Below is a small trained network, with its code and all its weights. Each question gives an input and a class and asks what happens when units are switched off, that is, made to give their printed mean instead of their output.

import numpy as np


def w(rows, s, z=0):
    codes = np.array(rows[::2]) - 128.0
    scale = np.full(codes.shape[1], s)
    scale[-1] = z or s
    return codes * scale


def norm(h):
    return h / np.sqrt((h * h).mean(-1, keepdims=True) + 1e-5)


def f(y):
    return y / 2 * (1 + np.tanh(0.7978845608 * (y + 0.044715 * y**3)))


def log_softmax(a):
    a = a - a.max(-1, keepdims=True)
    return a - np.log(np.exp(a).sum(-1, keepdims=True))


def net(x, mask):
    res = np.array(x, float).reshape(1, 8) / 4 @ E
    u = 0
    for l in range(2):
        y = f(norm(res) @ A[l][:, :-1].T + A[l][:, -1])
        res = res + np.where(mask[u : u + 13], y, B[l][:, -1]) @ B[l][:, :-1]
        u += 13
    return log_softmax(norm(res)[-1] @ U[:, :-1].T + U[:, -1])


A, B = {}, {}
E = w([
[68,214,111,133,197,119,188,115],'x0',
[149,111,152,123,151,134,162,130],'x1',
[192,159,117,98,225,204,179,205],'x2',
[146,121,67,151,88,198,133,105],'x3',
[100,98,128,136,202,136,2,118],'x4',
[88,66,171,92,91,146,112,96],'x5',
[51,114,159,104,136,146,166,104],'x6',
[195,152,3,105,98,139,78,168],'x7',
],0.0081)
A[0] = w([
[48,142,107,103,162,87,124,116,84],'L0N0',
[122,115,176,187,101,114,141,61,94],'L0N1',
[118,139,144,141,89,91,193,148,45],'L0N2',
[91,66,216,84,125,57,71,118,3],'L0N3',
[68,176,108,140,163,100,104,45,67],'L0N4',
[103,104,178,132,74,96,84,167,49],'L0N5',
[126,160,121,96,196,123,248,153,14],'L0N6',
[10,169,76,130,155,93,110,145,53],'L0N7',
[89,84,128,95,29,182,115,115,50],'L0N8',
[115,97,182,119,47,61,138,119,71],'L0N9',
[93,55,73,99,40,163,134,120,12],'L0N10',
[73,65,244,130,205,143,115,130,54],'L0N11',
[101,59,156,135,184,137,144,141,63],'L0N12',
],0.012,0.0059)
B[0] = w([
[78,147,126,140,144,71,94,117,169],'L0N0',
[209,170,215,194,83,190,108,113,202],'L0N1',
[99,74,174,158,100,119,162,192,156],'L0N2',
[199,204,142,7,108,41,132,101,234],'L0N3',
[98,176,142,211,117,116,80,105,183],'L0N4',
[178,150,118,99,103,67,171,95,177],'L0N5',
[155,214,95,120,117,130,214,67,224],'L0N6',
[62,125,98,207,171,22,139,140,179],'L0N7',
[76,111,68,112,78,146,148,40,207],'L0N8',
[175,49,166,152,86,52,187,192,225],'L0N9',
[102,57,30,152,123,172,146,18,187],'L0N10',
[163,62,181,83,220,157,73,103,254],'L0N11',
[83,76,112,114,193,144,148,107,163],'L0N12',
],0.017,0.0067)
A[1] = w([
[102,104,171,156,72,166,125,164,76],'L1N0',
[92,104,174,88,173,125,117,149,8],'L1N1',
[33,161,137,154,124,112,83,179,41],'L1N2',
[68,93,74,95,35,160,107,122,76],'L1N3',
[68,107,195,74,201,174,108,128,6],'L1N4',
[78,114,197,71,62,115,123,148,63],'L1N5',
[108,219,114,82,142,168,181,157,28],'L1N6',
[125,119,152,115,159,119,121,120,74],'L1N7',
[173,102,85,131,133,128,83,195,50],'L1N8',
[150,144,94,129,135,155,160,96,189],'L1N9',
[125,146,177,147,108,171,124,119,95],'L1N10',
[115,140,124,138,118,155,251,186,161],'L1N11',
[168,130,69,131,135,159,59,190,66],'L1N12',
],0.02,0.0024)
B[1] = w([
[162,118,138,174,124,208,112,187,146],'L1N0',
[161,151,65,130,140,171,221,78,177],'L1N1',
[72,172,104,197,117,36,102,148,177],'L1N2',
[96,26,106,128,154,169,69,48,217],'L1N3',
[198,168,48,175,247,178,224,123,221],'L1N4',
[160,100,139,83,71,83,180,206,174],'L1N5',
[45,187,210,3,184,139,73,106,231],'L1N6',
[123,195,63,138,35,162,252,112,164],'L1N7',
[165,148,20,96,48,145,83,154,178],'L1N8',
[97,149,108,68,147,118,66,131,227],'L1N9',
[217,156,130,152,168,158,33,134,140],'L1N10',
[7,73,167,143,134,190,174,212,254],'L1N11',
[209,176,36,108,74,104,51,245,193],'L1N12',
],0.019,0.0088)
U = w([
[54,191,103,227,151,19,91,135,118],'0',
[91,3,39,115,106,172,81,30,150],'1',
[206,149,181,199,131,181,62,120,2],'2',
[12,180,152,28,190,168,133,194,145],'3',
[173,161,13,68,85,139,37,219,137],'4',
[206,167,74,106,228,154,220,77,199],'5',
[218,95,183,54,55,13,160,109,118],'6',
[122,43,187,176,61,178,173,238,96],'7',
],0.013,0.0039)

Each question gives the input, the list of numbers given to net, and the class t.
The units are the neurons (one row each of A and B). Each row of codes is followed by its name. A weight is (code - 128) times the scale printed after its matrix; where a second scale follows, it is the last column's (A, B and U).
mask holds one flag per neuron, layer by layer. A switched-off neuron (its flag False) gives its mean, the last column of its row in B, instead of its output. The means were averaged over made-up inputs and are rounded, as every weight is.
A unit's drop is (log p(t) with every unit on - log p(t) with that unit switched off) / (log p(t) with every unit on - log p(t) with every unit switched off).
The circuit of an input: a set's keep is (log p(t) with only the set's units on - log p(t) with every unit switched off) / (log p(t) with every unit on - log p(t) with every unit switched off). Starting from the 12 units with the biggest drops (on a tie, the unit counted first), units are removed one at a time, each time the one whose removal leaves the highest keep (on an exact tie, the one counted first), for as long as the keep stays at least 0.8.
circuit, biggest first: the units of the circuit, biggest drop first
k most important neurons: the k neurons with the biggest drops, biggest first
drop of u: that unit's drop, to one decimal
input [8,6,-1,6,3,-7,4,5], class 0: circuit, biggest first	L0N7, L0N4
input [8,3,-1,-8,7,-3,-1,0], class 0: circuit, biggest first	L0N7
input [3,-2,-5,8,-4,-8,4,-3], class 0: circuit, biggest first	L0N4, L0N7
input [-3,4,4,-2,3,8,6,5], class 5: 2 most important neurons	L1N4, L0N11
input [3,1,-1,-6,-4,-6,-8,5], class 3: 2 most important neurons	L0N11, L1N6
input [6,6,3,-2,6,-3,4,8], class 0: 3 most important neurons	L0N7, L1N2, L0N3
input [7,-4,-5,5,-7,7,3,-1], class 1: 3 most important neurons	L0N10, L0N8, L1N3
input [8,7,-6,-1,-3,2,-4,-5], class 7: 2 most important neurons	L0N2, L0N9
input [2,2,4,4,8,3,6,6], class 4: 2 most important neurons	L0N11, L1N12
input [-2,-8,-5,-1,5,5,-4,1], class 6: 2 most important neurons	L0N3, L0N5
input [4,7,-4,-4,-6,-6,7,5], class 3: 2 most important neurons	L0N6, L1N6
input [5,-3,-8,-5,8,4,-7,1], class 0: 2 most important neurons	L0N4, L0N7
input [7,-8,-1,5,-3,2,5,8], class 0: 2 most important neurons	L0N7, L1N2
input [-1,8,-8,-2,-6,8,-2,-4], class 6: most important neuron	L0N3
input [0,6,1,8,1,5,1,4], class 1: drop of L1N5	0.0
input [-2,1,8,-5,7,1,-3,0], class 5: drop of L1N4	0.2
input [3,-5,-3,3,-2,6,-1,-8], class 6: drop of L0N3	0.2
